Below are the code and all the weights of a small trained network. Each question names an input and a class and asks about switching units off, where a switched-off unit gives its printed mean instead of its output.

import numpy as np


def w(rows, s, z=0):
    codes = np.array(rows[::2]) - 128.0
    scale = np.full(codes.shape[1], s)
    scale[-1] = z or s
    return codes * scale


def f(y):
    return y / 2 * (1 + np.tanh(0.7978845608 * (y + 0.044715 * y**3)))


def log_softmax(a):
    a = a - a.max(-1, keepdims=True)
    return a - np.log(np.exp(a).sum(-1, keepdims=True))


def net(x, mask):
    res = np.array(x, float).reshape(1, 5) / 4 @ E
    y = f(res @ A[0][:, :-1].T + A[0][:, -1])
    res = res + np.where(mask, y, B[0][:, -1]) @ B[0][:, :-1]
    return log_softmax(res[-1] @ U[:, :-1].T + U[:, -1])


A, B = {}, {}
E = w([
[76,135,111,236,109,89,192,10,63],'x0',
[47,15,169,24,51,105,102,75,162],'x1',
[190,80,2,134,83,202,46,111,106],'x2',
[117,240,105,114,69,39,20,110,170],'x3',
[239,70,159,120,198,75,135,27,187],'x4',
],0.0085)
A[0] = w([
[101,16,136,134,165,194,209,159,113,63],'N1',
[145,50,30,117,51,190,60,94,110,3],'N2',
[252,102,157,104,176,63,142,41,172,105],'N3',
[149,116,136,84,138,139,86,180,126,92],'N4',
[135,125,138,99,121,139,106,197,136,94],'N5',
[63,90,171,69,106,101,139,121,158,117],'N6',
[52,26,143,55,68,118,92,77,139,78],'N7',
[163,114,159,59,132,138,108,238,190,109],'N8',
[28,149,88,135,79,183,120,198,76,91],'N9',
[213,236,131,190,198,136,164,190,110,132],'N10',
[43,138,213,86,141,80,179,137,168,99],'N11',
[101,217,110,107,82,49,42,81,183,74],'N12',
[48,123,108,218,80,106,155,27,73,100],'N13',
[60,162,138,120,102,121,165,189,101,96],'N14',
],0.012,0.0031)
B[0] = w([
[237,147,197,81,103,115,145,176,65,229],'N1',
[1,161,170,186,122,87,106,152,46,218],'N2',
[81,96,181,118,143,154,78,181,233,252],'N3',
[133,135,130,101,151,125,184,73,138,169],'N4',
[121,129,111,81,140,125,136,84,154,171],'N5',
[135,117,42,174,97,116,92,133,118,212],'N6',
[201,134,15,200,121,158,121,120,164,249],'N7',
[101,147,115,61,152,120,193,29,138,221],'N8',
[151,81,176,141,150,141,89,167,243,229],'N9',
[128,123,27,199,81,123,100,116,91,242],'N10',
[24,162,155,182,126,112,107,136,41,234],'N11',
[235,110,198,95,121,144,175,183,56,228],'N12',
[113,147,99,19,162,127,186,33,164,232],'N13',
[106,92,169,131,145,141,80,162,184,191],'N14',
],0.017,0.016)
U = w([
[190,117,13,173,74,139,118,121,133,98],'0',
[126,74,173,111,150,156,91,171,225,82],'1',
[124,147,104,45,162,111,204,49,139,110],'2',
[252,125,186,86,90,120,172,185,51,74],'3',
[37,160,159,158,122,69,122,144,54,254],'4',
],0.012,0.0034)

Each question gives the input, the list of numbers given to net, and the class t.
The units are the neurons (one row each of A and B). Each row of codes is followed by its name. A weight is (code - 128) times the scale printed after its matrix; where a second scale follows, it is the last column's (A, B and U).
mask holds one flag per neuron, in row order. A switched-off neuron (its flag False) gives its mean, the last column of its row in B, instead of its output. The means were averaged over made-up inputs and are rounded, as every weight is.
A unit's drop is (log p(t) with every unit on - log p(t) with that unit switched off) / (log p(t) with every unit on - log p(t) with every unit switched off).
The circuit of an input: a set's keep is (log p(t) with only the set's units on - log p(t) with every unit switched off) / (log p(t) with every unit on - log p(t) with every unit switched off). Starting from the 12 units with the biggest drops (on a tie, the unit counted first), units are removed one at a time, each time the one whose removal leaves the highest keep (on an exact tie, the one counted first), for as long as the keep stays at least 0.8.
circuit, biggest first: the units of the circuit, biggest drop first
unit that matters most: the unit with the biggest drop
top k neurons: the k neurons with the biggest drops, biggest first
drop when u is switched off: that unit's drop, to one decimal
input [-4,3,-7,2,-1], class 4: circuit, biggest first -> [N11]
input [3,3,5,-5,4], class 3: top 4 neurons -> [N1, N11, N9, N10]
input [-4,-2,-2,8,7], class 3: top 3 neurons -> [N12, N9, N14]
input [3,7,8,-2,7], class 4: top 3 neurons -> [N2, N9, N10]
input [8,7,4,3,-4], class 2: top 3 neurons -> [N13, N10, N2]
input [-1,-1,-2,-3,-1], class 3: top 4 neurons -> [N2, N3, N7, N13]
input [2,6,0,-8,2], class 3: top 2 neurons -> [N1, N10]
input [-3,5,-5,2,0], class 0: top 2 neurons -> [N7, N2]
input [3,8,-3,-5,-6], class 0: top 2 neurons -> [N7, N6]
input [-5,-3,-6,-2,-4], class 4: top 2 neurons -> [N13, N11]
input [2,-6,6,7,-2], class 3: top 2 neurons -> [N12, N7]
input [-3,5,6,1,-4], class 4: top 2 neurons -> [N2, N10]
input [8,-7,-1,-2,8], class 1: top 4 neurons -> [N3, N7, N8, N6]
input [0,-8,-3,1,-8], class 0: top 2 neurons -> [N10, N3]
input [5,-1,8,8,3], class 3: unit that matters most -> N12
input [-3,0,3,-6,-4], class 3: drop when N3 is switched off -> 0.8
input [8,4,7,-7,4], class 2: drop when N13 is switched off -> 4.6
input [8,0,-7,1,0], class 2: drop when N1 is switched off -> 0.0
